Here is a tiny trained network, its code and every weight. The questions are about switching its units off for an input and a target symbol, where a switched-off unit gives its printed mean instead of its output.

import numpy as np


def w(rows, s, z=0):
    codes = np.array(rows[::2]) - 128.0
    scale = np.full(codes.shape[1], s)
    scale[-1] = z or s
    return codes * scale


def norm(h):
    return h / np.sqrt((h * h).mean(-1, keepdims=True) + 1e-5)


def f(y):
    return np.maximum(y, 0)


def softmax(a):
    e = np.exp(a - a.max(-1, keepdims=True))
    return e / e.sum(-1, keepdims=True)


def log_softmax(a):
    a = a - a.max(-1, keepdims=True)
    return a - np.log(np.exp(a).sum(-1, keepdims=True))


def net(x, mask):
    ids = ['βδζθξσφ'.index(c) for c in x.split()]
    T = len(ids)
    res = E[ids] + P[:T]
    r = norm(res)
    for j in range(3):
        rows = slice(2 * j, 2 * j + 2)
        q, k, v = (r @ M[0][rows].T for M in (Q, K, V))
        z = softmax(np.where(np.tri(T) > 0, q @ k.T / 2**0.5, -1e9)) @ v
        o = O[0][rows]
        res = res + np.where(mask[j], z, o[:, -1]) @ o[:, :-1]
    y = f(norm(res) @ A[0][:, :-1].T + A[0][:, -1])
    res = res + np.where(mask[3:27], y, B[0][:, -1]) @ B[0][:, :-1]
    return log_softmax(norm(res)[-1] @ U[:, :-1].T + U[:, -1])


Q, K, V, O, A, B = {}, {}, {}, {}, {}, {}
E = w([
[151,122,88],'β',
[122,106,84],'δ',
[152,94,126],'ζ',
[156,134,99],'θ',
[132,120,77],'ξ',
[154,124,144],'σ',
[250,211,193],'φ',
],0.015)
P = w([
[255,23,45],'0',
[208,36,53],'1',
[177,43,112],'2',
[127,87,83],'3',
[144,66,175],'4',
[86,124,99],'5',
[123,99,169],'6',
[66,122,125],'7',
[67,141,134],'8',
[104,128,158],'9',
[60,151,147],'10',
[78,135,134],'11',
[89,2,69],'12',
],0.005)
Q[0] = w([
[219,89,151],'h1',
[47,177,191],'h1',
[216,63,8],'h2',
[154,36,51],'h2',
[223,6,15],'h3',
[133,120,33],'h3',
],0.011)
K[0] = w([
[133,177,141],'h1',
[209,79,131],'h1',
[88,232,196],'h2',
[67,172,163],'h2',
[106,8,83],'h3',
[169,30,166],'h3',
],0.013)
V[0] = w([
[71,90,124],'h1',
[178,251,53],'h1',
[53,106,98],'h2',
[203,175,180],'h2',
[77,113,114],'h3',
[133,243,8],'h3',
],0.011)
O[0] = w([
[186,174,123,89],'h1',
[148,1,212,253],'h1',
[169,75,195,22],'h2',
[80,152,53,199],'h2',
[169,131,81,99],'h3',
[89,206,229,78],'h3',
],0.0096,0.0049)
A[0] = w([
[185,147,157,153],'n1',
[45,99,154,242],'n2',
[76,74,178,172],'n3',
[216,183,167,10],'n4',
[113,163,156,80],'n5',
[102,82,174,108],'n6',
[131,178,132,154],'n7',
[72,92,190,192],'n8',
[54,100,150,196],'n9',
[207,173,99,231],'n10',
[103,153,149,76],'n11',
[98,108,166,162],'n12',
[84,111,104,89],'n13',
[99,154,153,27],'n14',
[115,240,183,166],'n15',
[180,120,122,8],'n16',
[48,118,105,152],'n17',
[78,120,104,206],'n18',
[150,169,166,79],'n19',
[152,145,138,119],'n20',
[83,105,92,46],'n21',
[132,102,118,155],'n22',
[97,186,108,137],'n23',
[246,136,175,96],'n24',
],0.012,0.0014)
B[0] = w([
[171,168,153,179],'n1',
[107,104,32,201],'n2',
[63,92,179,232],'n3',
[247,142,95,169],'n4',
[107,101,93,139],'n5',
[83,94,156,218],'n6',
[149,112,142,136],'n7',
[85,56,112,213],'n8',
[109,100,35,190],'n9',
[248,111,79,167],'n10',
[93,125,104,135],'n11',
[106,89,123,178],'n12',
[81,155,115,197],'n13',
[88,120,87,134],'n14',
[118,57,76,158],'n15',
[122,66,64,169],'n16',
[73,218,144,217],'n17',
[100,188,151,210],'n18',
[154,84,104,151],'n19',
[157,123,106,140],'n20',
[69,176,116,217],'n21',
[103,105,151,206],'n22',
[179,202,86,158],'n23',
[127,246,242,253],'n24',
],0.016,0.0045)
U = w([
[83,211,92,2],'β',
[92,205,107,11],'δ',
[19,10,136,139],'ζ',
[225,205,132,230],'θ',
[187,67,2,103],'ξ',
[37,132,143,119],'σ',
[77,116,190,201],'φ',
],0.0066,0.0033)

Each question gives the input, a string of symbols that net reads in full, and the target symbol t.
The units are the heads (2 rows each of Q, K, V and O) and the neurons (one row each of A and B). Each row of codes is followed by its name. A weight is (code - 128) times the scale printed after its matrix; where a second scale follows, it is the last column's (O, A, B and U).
mask holds one flag per unit, heads first, then neurons. A switched-off unit (its flag False) gives its mean, the last column of its rows in O or B, instead of its output. The means were averaged over made-up inputs and are rounded, as every weight is.
A unit's drop is (log p(t) with every unit on - log p(t) with that unit switched off) / (log p(t) with every unit on - log p(t) with every unit switched off).
The circuit of an input: a set's keep is (log p(t) with only the set's units on - log p(t) with every unit switched off) / (log p(t) with every unit on - log p(t) with every unit switched off). Starting from the 12 units with the biggest drops (on a tie, the unit counted first), units are removed one at a time, each time the one whose removal leaves the highest keep (on an exact tie, the one counted first), for as long as the keep stays at least 0.8.
units of the circuit, in order: the units of the circuit, biggest drop first
unit that matters most: the unit with the biggest drop
top k neurons: the k neurons with the biggest drops, biggest first
heads that matter: for each layer, one digit per head in row order, 1 if its drop is at least 0.15 and else 0, layers parted by /
drop of u: that unit's drop, to one decimal
input ξ σ σ ζ θ θ ζ δ, target ξ: units of the circuit, in order : h3; h2; h1; n3
input ξ ζ β, target ξ: units of the circuit, in order : h1; n3; h2; n10
input ζ θ θ θ ξ δ ξ, target θ: units of the circuit, in order : h1; h2; n4; n1
input ζ β θ θ θ φ θ θ ξ θ θ θ φ, target ζ: unit that matters most : h1
input ξ ζ ζ, target ξ: heads that matter : 101
input ξ σ θ β ξ δ δ, target θ: units of the circuit, in order : h1; h2; h3; n4
input θ ζ δ σ, target θ: heads that matter : 100
input θ ξ ζ δ σ, target θ: heads that matter : 110
input θ σ δ ζ ζ δ δ θ ζ θ, target ξ: heads that matter : 001
input ξ θ δ θ ζ ζ δ, target ξ: heads that matter : 110
input θ θ ζ δ δ, target θ: heads that matter : 110
input θ ζ θ ζ ξ, target ξ: top 3 neurons : n24; n10; n3
input ζ θ ξ ζ ζ β ζ σ, target ξ: drop of h1 : 0.7
input ξ δ ζ, target θ: drop of n19 : 0.0
input δ β σ θ ξ θ ζ ξ δ ζ ζ σ, target ξ: drop of h3 : 0.6
input ξ ζ δ β, target θ: drop of h1 : 0.7
input ξ θ δ θ ζ ζ, target ξ: unit that matters most : h3
